Here is a tiny trained network, its code and every weight. The questions are about switching its units off for an input and a class, where a switched-off unit gives its printed mean instead of its output.

import numpy as np


def w(rows, s, z=0):
    codes = np.array(rows[::2]) - 128.0
    scale = np.full(codes.shape[1], s)
    scale[-1] = z or s
    return codes * scale


def f(y):
    return y / 2 * (1 + np.tanh(0.7978845608 * (y + 0.044715 * y**3)))


def log_softmax(a):
    a = a - a.max(-1, keepdims=True)
    return a - np.log(np.exp(a).sum(-1, keepdims=True))


def net(x, mask):
    res = np.array(x, float).reshape(1, 4) / 4 @ E
    y = f(res @ A[0][:, :-1].T + A[0][:, -1])
    res = res + np.where(mask, y, B[0][:, -1]) @ B[0][:, :-1]
    return log_softmax(res[-1] @ U[:, :-1].T + U[:, -1])


A, B = {}, {}
E = w([
[84,129,134,242,228,199,59,114,4,202],'x0',
[124,163,140,81,220,178,19,125,238,151],'x1',
[130,127,128,125,113,144,114,123,123,113],'x2',
[125,132,133,96,140,133,125,130,108,112],'x3',
],0.011)
A[0] = w([
[131,124,126,110,52,105,214,135,112,105,18],'n0',
[136,129,128,51,67,100,178,130,225,92,153],'n1',
[130,112,119,114,135,134,135,133,126,134,113],'n2',
[148,121,128,107,135,128,111,109,159,147,3],'n3',
[142,136,124,142,128,124,155,110,124,102,52],'n4',
[129,126,123,156,116,117,144,128,169,150,115],'n5',
[132,128,125,171,124,128,126,121,145,151,130],'n6',
[126,135,127,77,141,133,96,136,253,112,4],'n7',
],0.033,0.0036)
B[0] = w([
[135,118,135,51,21,15,175,97,212,149,216],'n0',
[115,133,111,247,247,244,94,164,21,134,254],'n1',
[89,107,145,158,91,143,128,86,114,140,128],'n2',
[121,95,161,116,84,71,246,112,71,167,152],'n3',
[148,170,150,11,162,179,12,129,231,35,143],'n4',
[93,121,182,62,141,170,78,78,59,87,141],'n5',
[147,126,104,145,120,147,164,158,104,74,143],'n6',
[141,125,132,37,23,38,139,104,218,104,221],'n7',
],0.011,0.054)
U = w([
[102,115,143,236,228,176,87,174,63,151,254],'0',
[127,104,170,82,33,2,153,121,227,142,2],'1',
],0.0075,0.0023)

Each question gives the input, the list of numbers given to net, and the class t.
The units are the neurons (one row each of A and B). Each row of codes is followed by its name. A weight is (code - 128) times the scale printed after its matrix; where a second scale follows, it is the last column's (A, B and U).
mask holds one flag per neuron, in row order. A switched-off neuron (its flag False) gives its mean, the last column of its row in B, instead of its output. The means were averaged over made-up inputs and are rounded, as every weight is.
A unit's drop is (log p(t) with every unit on - log p(t) with that unit switched off) / (log p(t) with every unit on - log p(t) with every unit switched off).
The circuit of an input: a set's keep is (log p(t) with only the set's units on - log p(t) with every unit switched off) / (log p(t) with every unit on - log p(t) with every unit switched off). Starting from all 8 units, units are removed one at a time, each time the one whose removal leaves the highest keep (on an exact tie, the one counted first), for as long as the keep stays at least 0.8.
circuit, biggest first: the units of the circuit, biggest drop first
k most important neurons: the k neurons with the biggest drops, biggest first
drop when u is switched off: that unit's drop, to one decimal
input [-8,1,3,-4], class 0: circuit, biggest first => [n1]
input [-8,8,3,-5], class 0: 2 most important neurons => [n1, n0]
input [3,-2,-4,-2], class 0: 2 most important neurons => [n0, n7]
input [-6,-6,-4,5], class 0: 2 most important neurons => [n1, n7]
input [-4,4,-2,8], class 0: 2 most important neurons => [n1, n0]
input [-4,4,-5,3], class 0: 2 most important neurons => [n1, n0]
input [4,-1,4,-8], class 0: drop when n0 is switched off => 4.7
input [-7,1,-5,-3], class 0: drop when n1 is switched off => 4.4
input [-2,-1,-2,0], class 0: drop when n7 is switched off => 0.9
input [2,0,1,5], class 0: drop when n7 is switched off => 3.6
